Below is a small trained network, with its code and all its weights. Each question gives an input and a class and asks what happens when units are switched off, that is, made to give their printed mean instead of their output.

import numpy as np


def w(rows, s, z=0):
    codes = np.array(rows[::2]) - 128.0
    scale = np.full(codes.shape[1], s)
    scale[-1] = z or s
    return codes * scale


def norm(h):
    return h / np.sqrt((h * h).mean(-1, keepdims=True) + 1e-5)


def f(y):
    return np.maximum(y, 0)


def log_softmax(a):
    a = a - a.max(-1, keepdims=True)
    return a - np.log(np.exp(a).sum(-1, keepdims=True))


def net(x, mask):
    res = np.array(x, float).reshape(1, 4) / 4 @ E
    u = 0
    for l in range(4):
        y = f(norm(res) @ A[l][:, :-1].T + A[l][:, -1])
        res = res + np.where(mask[u : u + 4], y, B[l][:, -1]) @ B[l][:, :-1]
        u += 4
    return log_softmax(norm(res)[-1] @ U[:, :-1].T + U[:, -1])


A, B = {}, {}
E = w([
[175,239,219],'x0',
[2,39,235],'x1',
[45,236,106],'x2',
[130,126,125],'x3',
],0.0053)
A[0] = w([
[49,66,11,36],'L0N1',
[103,168,56,128],'L0N2',
[58,83,21,3],'L0N3',
[169,136,29,123],'L0N4',
],0.013,0.0068)
B[0] = w([
[225,69,210,243],'L0N1',
[76,119,90,217],'L0N2',
[245,98,164,199],'L0N3',
[71,49,139,253],'L0N4',
],0.011,0.0049)
A[1] = w([
[169,144,171,186],'L1N1',
[46,78,137,4],'L1N2',
[183,89,145,162],'L1N3',
[189,143,7,48],'L1N4',
],0.018,0.0026)
B[1] = w([
[106,180,154,199],'L1N1',
[105,8,94,190],'L1N2',
[55,176,66,254],'L1N3',
[45,10,238,167],'L1N4',
],0.012,0.0085)
A[2] = w([
[3,141,30,62],'L2N1',
[240,57,32,124],'L2N2',
[134,156,90,10],'L2N3',
[174,112,79,7],'L2N4',
],0.0078,0.0021)
B[2] = w([
[139,134,7,255],'L2N1',
[135,194,172,196],'L2N2',
[140,106,95,129],'L2N3',
[135,112,165,131],'L2N4',
],0.011,0.0046)
A[3] = w([
[206,163,106,2],'L3N1',
[213,190,97,21],'L3N2',
[165,141,243,142],'L3N3',
[224,6,105,201],'L3N4',
],0.011,0.0034)
B[3] = w([
[109,32,125,128],'L3N1',
[96,38,211,132],'L3N2',
[247,87,33,175],'L3N3',
[254,240,151,253],'L3N4',
],0.0085,0.0074)
U = w([
[96,9,132,87],'0',
[197,175,151,160],'1',
[95,130,5,1],'2',
[141,113,82,238],'3',
],0.015,0.0037)

Each question gives the input, the list of numbers given to net, and the class t.
The units are the neurons (one row each of A and B). Each row of codes is followed by its name. A weight is (code - 128) times the scale printed after its matrix; where a second scale follows, it is the last column's (A, B and U).
mask holds one flag per neuron, layer by layer. A switched-off neuron (its flag False) gives its mean, the last column of its row in B, instead of its output. The means were averaged over made-up inputs and are rounded, as every weight is.
A unit's drop is (log p(t) with every unit on - log p(t) with that unit switched off) / (log p(t) with every unit on - log p(t) with every unit switched off).
The circuit of an input: a set's keep is (log p(t) with only the set's units on - log p(t) with every unit switched off) / (log p(t) with every unit on - log p(t) with every unit switched off). Starting from the 12 units with the biggest drops (on a tie, the unit counted first), units are removed one at a time, each time the one whose removal leaves the highest keep (on an exact tie, the one counted first), for as long as the keep stays at least 0.8.
circuit, biggest first: the units of the circuit, biggest drop first
most important unit: the unit with the biggest drop
top k neurons: the k neurons with the biggest drops, biggest first
k most important neurons of layer l: the k neurons of layer l with the biggest drops, biggest first
drop when u is switched off: that unit's drop, to one decimal
input [-3,-7,-7,7], class 0: circuit, biggest first : L1N4
input [-4,-5,4,1], class 0: top 2 neurons : L0N2, L1N2
input [-7,0,-4,-3], class 1: circuit, biggest first : L0N1, L3N4
input [5,-5,7,-1], class 2: top 2 neurons : L0N1, L0N3
input [8,-8,-5,2], class 0: circuit, biggest first : L0N1, L1N4
input [-1,4,-7,-2], class 2: circuit, biggest first : L0N4, L1N4, L1N3
input [-2,-4,-1,-4], class 0: 2 most important neurons of layer 1 : L1N2, L1N3
input [-4,-2,2,3], class 1: top 3 neurons : L0N1, L0N3, L3N4
input [-8,-7,-5,3], class 1: top 4 neurons : L3N4, L0N1, L0N3, L1N2
input [-4,-4,3,3], class 0: 2 most important neurons of layer 0 : L0N2, L0N4
input [-8,-7,0,5], class 1: 2 most important neurons of layer 2 : L2N2, L2N1
input [-8,6,-7,-2], class 1: 3 most important neurons of layer 0 : L0N1, L0N4, L0N2
input [5,-7,-3,7], class 0: circuit, biggest first : L1N4, L0N1
input [-3,0,-6,6], class 2: most important unit : L1N3
input [2,-6,-7,-5], class 2: top 4 neurons : L1N3, L0N4, L0N2, L2N1
input [-3,-8,5,3], class 0: top 2 neurons : L1N4, L1N3
input [-1,4,-6,6], class 2: top 2 neurons : L0N4, L1N4
input [-2,-3,2,3], class 0: top 2 neurons : L1N2, L0N2
input [-1,-4,-8,6], class 2: 2 most important neurons of layer 1 : L1N3, L1N2
input [2,5,-7,-7], class 2: most important unit : L0N4
input [-6,4,6,5], class 1: top 2 neurons : L0N3, L0N1
input [1,-7,6,-2], class 0: top 2 neurons : L1N4, L1N3
input [-3,-6,-1,-2], class 0: 2 most important neurons of layer 1 : L1N2, L1N3
input [-3,0,-4,1], class 2: drop when L1N3 is switched off : 1.8
